|  2.77 | -4.58 |  5.24 | -3.67 |
| -3.77 |  7.44 |  2.84 |  0.79 |
|  6.26 |  4.25 | -3.15 | -1.15 |
|  2.21 |  1.93 | -1.83 | -0.98 |
|  5.15 |  1.46 | -1.58 |  1.85 |
=>
|  7.44 |  2.84 |
|  4.25 | -3.15 |

| -4.66 | -3.15 |  2.92 |  0.44 |
| -0.83 | -1.32 |  6.14 |  2.49 |
| -1.75 | -5.34 |  1.62 |  3.45 |
|  3.40 |  1.86 | -0.13 |  3.43 |
|  2.83 |  5.91 | -0.71 | -0.17 |
=>
| -1.32 |  6.14 |
| -5.34 |  1.62 |

| -0.09 | -1.19 | -6.34 |
| -0.36 | -0.48 | -5.54 |
|  0.74 |  0.17 | -0.74 |
=>
| -0.48 | -5.54 |
|  0.17 | -0.74 |

|  3.70 | -4.98 | -0.61 |  4.06 |
|  4.80 | -5.27 | -0.88 |  6.17 |
| -1.61 | -0.51 | -1.97 |  0.21 |
| -2.26 | -1.54 | -1.95 |  0.93 |
|  2.30 |  0.09 | -2.77 | -0.11 |
=>
| -5.27 | -0.88 |
| -0.51 | -1.97 |

|  0.55 |  3.50 | -0.74 |  6.01 |  0.79 |
|  0.24 | -5.25 | -0.28 |  3.91 | -2.59 |
| -1.90 | -4.12 | -0.88 | -0.35 | -2.31 |
| -6.32 | -2.87 | -1.75 |  1.23 | -0.76 |
=>
| -5.25 | -0.28 |
| -4.12 | -0.88 |

| -2.08 | -3.40 | -2.07 |
| -5.93 | -2.93 |  0.38 |
| -1.77 | -3.60 | -0.45 |
|  1.37 |  0.16 |  4.21 |
| -3.68 | -2.02 | -2.27 |
=>
| -2.93 |  0.38 |
| -3.60 | -0.45 |

|  5.19 | -6.08 |  0.07 |  0.51 | -2.51 |
| -1.94 |  4.36 |  3.55 |  1.51 | -5.88 |
| -1.54 | -4.04 | -0.45 |  1.02 |  4.30 |
| -3.75 | -0.06 |  4.93 | -0.50 |  0.45 |
=>
|  4.36 |  3.55 |
| -4.04 | -0.45 |
